Below is a small trained network, with its code and all its weights. Each question gives an input and a target symbol and asks what happens when units are switched off, that is, made to give their printed mean instead of their output.

import numpy as np


def w(rows, s, z=0):
    codes = np.array(rows[::2]) - 128.0
    scale = np.full(codes.shape[1], s)
    scale[-1] = z or s
    return codes * scale


def f(y):
    return np.maximum(y, 0)


def softmax(a):
    e = np.exp(a - a.max(-1, keepdims=True))
    return e / e.sum(-1, keepdims=True)


def log_softmax(a):
    a = a - a.max(-1, keepdims=True)
    return a - np.log(np.exp(a).sum(-1, keepdims=True))


def net(x, mask):
    ids = ['αβγδεζθλμξπστφψω'.index(c) for c in x.split()]
    T = len(ids)
    res = E[ids] + P[:T]
    q, k, v = (res @ M[0].T for M in (Q, K, V))
    z = softmax(np.where(np.tri(T) > 0, q @ k.T / 3**0.5, -1e9)) @ v
    res = res + np.where(mask[0], z, O[0][:, -1]) @ O[0][:, :-1]
    y = f(res @ A[0][:, :-1].T + A[0][:, -1])
    res = res + np.where(mask[1:17], y, B[0][:, -1]) @ B[0][:, :-1]
    return log_softmax(res[-1] @ U[:, :-1].T + U[:, -1])


Q, K, V, O, A, B = {}, {}, {}, {}, {}, {}
E = w([
[171,148,110,168,115,142,138,78,167,99,160,161],'α',
[159,134,146,136,116,141,124,149,186,102,159,180],'β',
[165,138,137,134,92,142,143,122,164,118,149,161],'γ',
[190,133,151,175,108,107,144,129,129,70,133,132],'δ',
[182,152,117,153,130,112,131,89,149,82,140,139],'ε',
[151,136,149,164,139,120,140,161,167,70,123,158],'ζ',
[156,140,141,128,101,128,166,150,125,101,127,137],'θ',
[133,155,119,94,146,131,146,139,143,87,138,152],'λ',
[125,134,112,80,74,164,176,104,160,167,117,159],'μ',
[124,167,122,108,143,90,129,98,68,127,3,148],'ξ',
[102,180,110,97,142,168,161,130,143,128,135,153],'π',
[146,153,120,143,102,170,155,54,154,165,123,147],'σ',
[170,137,146,169,106,137,168,118,139,144,107,134],'τ',
[144,140,147,67,107,126,167,150,112,123,119,129],'φ',
[173,133,154,98,87,141,164,64,94,152,124,118],'ψ',
[133,162,130,150,197,149,151,115,153,125,115,161],'ω',
],0.024)
P = w([
[220,101,53,106,55,140,111,158,173,90,196,136],'0',
[139,154,168,127,84,80,198,158,204,194,215,143],'1',
[77,166,150,129,97,54,254,115,199,92,170,91],'2',
[162,146,128,120,163,183,187,143,162,138,143,16],'3',
[165,154,99,121,80,213,180,138,145,24,110,135],'4',
[64,159,167,128,126,36,231,102,170,93,108,133],'5',
[157,190,190,110,165,112,112,141,71,169,99,248],'6',
[170,143,140,108,160,199,155,115,101,66,69,122],'7',
[62,156,163,111,166,53,237,62,133,87,56,98],'8',
[87,215,167,109,149,41,148,88,98,126,55,202],'9',
[145,202,111,111,167,162,136,92,92,76,31,109],'10',
],0.013)
Q[0] = w([
[123,60,97,132,147,176,91,158,158,145,167,7],'h0',
[162,171,168,103,146,136,231,108,199,100,133,92],'h0',
[40,86,133,155,128,50,131,117,132,160,187,90],'h0',
],0.018)
K[0] = w([
[130,132,148,140,117,96,139,147,159,163,254,135],'h0',
[123,130,151,111,174,113,106,120,93,179,60,133],'h0',
[165,97,119,132,127,171,107,162,136,144,218,136],'h0',
],0.019)
V[0] = w([
[179,124,112,246,107,158,145,1,151,183,111,144],'h0',
[216,91,215,185,77,78,127,160,75,90,102,90],'h0',
[94,100,134,38,20,176,153,90,86,207,113,106],'h0',
],0.0096)
O[0] = w([
[59,114,121,183,23,165,104,79,27,77,221,187,135],'h0',
[59,178,114,119,62,104,22,193,134,138,130,58,254],'h0',
[108,75,189,2,94,193,62,75,120,87,4,142,146],'h0',
],0.012,0.0024)
A[0] = w([
[193,142,138,110,88,111,163,190,159,107,131,180,189],'n0',
[128,38,168,74,119,178,79,75,64,96,106,191,49],'n1',
[65,163,137,207,144,168,122,142,117,141,138,108,189],'n2',
[36,118,80,133,112,117,1,176,143,186,125,62,81],'n3',
[114,136,107,89,77,104,48,148,150,78,122,104,122],'n4',
[35,86,203,121,118,119,80,79,114,110,83,111,1],'n5',
[184,66,114,102,130,129,153,125,143,100,190,196,118],'n6',
[125,191,51,126,64,82,49,145,135,181,180,52,157],'n7',
[188,106,160,159,177,102,180,149,163,152,74,116,156],'n8',
[98,107,143,130,205,141,114,86,165,148,96,125,106],'n9',
[65,135,173,166,167,195,83,144,187,123,112,152,189],'n10',
[133,82,23,176,158,95,181,119,98,171,191,131,41],'n11',
[173,133,62,125,157,65,139,217,185,187,116,74,53],'n12',
[36,117,65,173,69,86,61,153,104,150,193,66,15],'n13',
[112,173,161,133,143,146,149,140,131,112,72,93,114],'n14',
[182,127,78,123,55,112,122,75,114,199,102,113,227],'n15',
],0.0087,0.0061)
B[0] = w([
[70,126,90,89,198,132,86,83,143,151,122,64,252],'n0',
[149,149,87,244,106,25,166,140,194,115,111,57,224],'n1',
[118,97,138,19,33,69,187,186,95,155,88,112,187],'n2',
[153,187,171,175,125,188,254,121,65,137,57,116,167],'n3',
[126,138,173,142,145,149,152,102,49,219,150,99,225],'n4',
[233,158,149,168,176,182,90,124,199,165,201,216,195],'n5',
[81,56,134,191,201,191,124,118,101,198,78,130,192],'n6',
[95,58,69,183,155,77,90,157,136,182,90,67,209],'n7',
[56,213,70,60,99,147,135,62,117,139,161,124,244],'n8',
[96,71,173,122,89,44,148,157,109,159,124,127,159],'n9',
[152,78,154,83,118,111,177,131,57,115,173,46,156],'n10',
[208,89,210,56,167,105,96,175,134,83,109,124,216],'n11',
[114,132,164,196,78,199,158,183,170,23,126,197,226],'n12',
[201,161,88,32,146,182,130,62,165,120,112,242,189],'n13',
[163,69,126,144,157,155,36,132,127,171,188,193,204],'n14',
[86,94,172,109,156,125,106,184,96,56,187,113,174],'n15',
],0.0071,0.014)
U = w([
[152,85,136,133,122,107,141,124,164,118,71,123,35],'α',
[123,196,100,141,148,149,144,139,152,102,164,146,70],'β',
[175,118,64,103,126,78,104,119,147,141,171,122,77],'γ',
[122,125,130,112,72,140,123,116,81,112,148,163,208],'δ',
[133,124,127,139,137,127,106,128,112,122,121,145,124],'ε',
[121,120,115,142,156,141,147,82,111,175,106,116,56],'ζ',
[146,117,176,76,118,135,83,115,149,117,95,124,204],'θ',
[96,92,110,139,136,146,77,120,117,147,175,131,161],'λ',
[93,97,132,180,118,139,144,127,109,111,123,162,70],'μ',
[41,122,100,153,106,45,138,171,106,135,120,2,232],'ξ',
[122,82,113,147,137,137,97,155,163,153,152,142,57],'π',
[184,154,96,114,116,111,163,142,136,164,109,114,1],'σ',
[188,162,154,140,113,136,112,131,143,159,161,117,63],'τ',
[149,98,164,132,153,122,158,155,85,124,157,138,172],'φ',
[153,113,124,123,101,100,119,185,154,83,120,152,44],'ψ',
[148,83,113,122,125,142,92,125,128,111,146,164,117],'ω',
],0.0081,0.0059)

Each question gives the input, a string of symbols that net reads in full, and the target symbol t.
The units are the heads (3 rows each of Q, K, V and O) and the neurons (one row each of A and B). Each row of codes is followed by its name. A weight is (code - 128) times the scale printed after its matrix; where a second scale follows, it is the last column's (O, A, B and U).
mask holds one flag per unit, heads first, then neurons. A switched-off unit (its flag False) gives its mean, the last column of its rows in O or B, instead of its output. The means were averaged over made-up inputs and are rounded, as every weight is.
A unit's drop is (log p(t) with every unit on - log p(t) with that unit switched off) / (log p(t) with every unit on - log p(t) with every unit switched off).
The circuit of an input: a set's keep is (log p(t) with only the set's units on - log p(t) with every unit switched off) / (log p(t) with every unit on - log p(t) with every unit switched off). Starting from the 12 units with the biggest drops (on a tie, the unit counted first), units are removed one at a time, each time the one whose removal leaves the highest keep (on an exact tie, the one counted first), for as long as the keep stays at least 0.8.
units of the circuit, in order: the units of the circuit, biggest drop first
unit that matters most: the unit with the biggest drop
k most important neurons: the k neurons with the biggest drops, biggest first
drop of u: that unit's drop, to one decimal
input δ ζ λ δ γ θ μ π, target α: units of the circuit, in order -> [h0 n1]
input δ φ δ λ γ, target β: units of the circuit, in order -> [h0 n8 n12]
input θ γ δ λ δ δ δ, target σ: units of the circuit, in order -> [n13 h0 n3 n2]
input λ λ σ τ θ σ β, target μ: units of the circuit, in order -> [h0 n1]
input δ δ θ φ δ ζ θ ω δ θ σ, target μ: units of the circuit, in order -> [h0 n1]
input σ δ λ λ θ, target β: units of the circuit, in order -> [h0 n8 n12]
input θ θ φ δ ω γ, target φ: units of the circuit, in order -> [h0 n11]
input ω θ δ λ, target β: units of the circuit, in order -> [h0 n12 n8]
input π θ φ δ θ δ θ, target ξ: units of the circuit, in order -> [h0 n7]
input α δ γ, target σ: unit that matters most -> n13
input θ δ δ, target ξ: 3 most important neurons -> [n7 n5 n11]
input β δ θ γ φ θ θ β, target ξ: units of the circuit, in order -> [h0 n5]
input π θ μ λ θ δ δ σ, target μ: units of the circuit, in order -> [h0 n1 n5]
input φ γ β, target θ: unit that matters most -> h0
input λ ψ ψ ζ δ τ δ, target δ: 2 most important neurons -> [n13 n2]
input δ δ δ θ θ φ γ δ μ δ, target α: 2 most important neurons -> [n1 n5]
input ψ δ λ σ ψ δ, target τ: 2 most important neurons -> [n5 n1]
input ω λ ζ φ θ, target θ: drop of h0 -> 0.9
input ω ε φ θ ω φ, target φ: drop of n1 -> 0.1
input θ θ θ ω θ λ θ γ τ λ, target δ: drop of n2 -> 0.1
input γ ψ θ φ, target τ: unit that matters most -> n5
input φ ψ ω θ α λ λ, target β: 2 most important neurons -> [n8 n12]
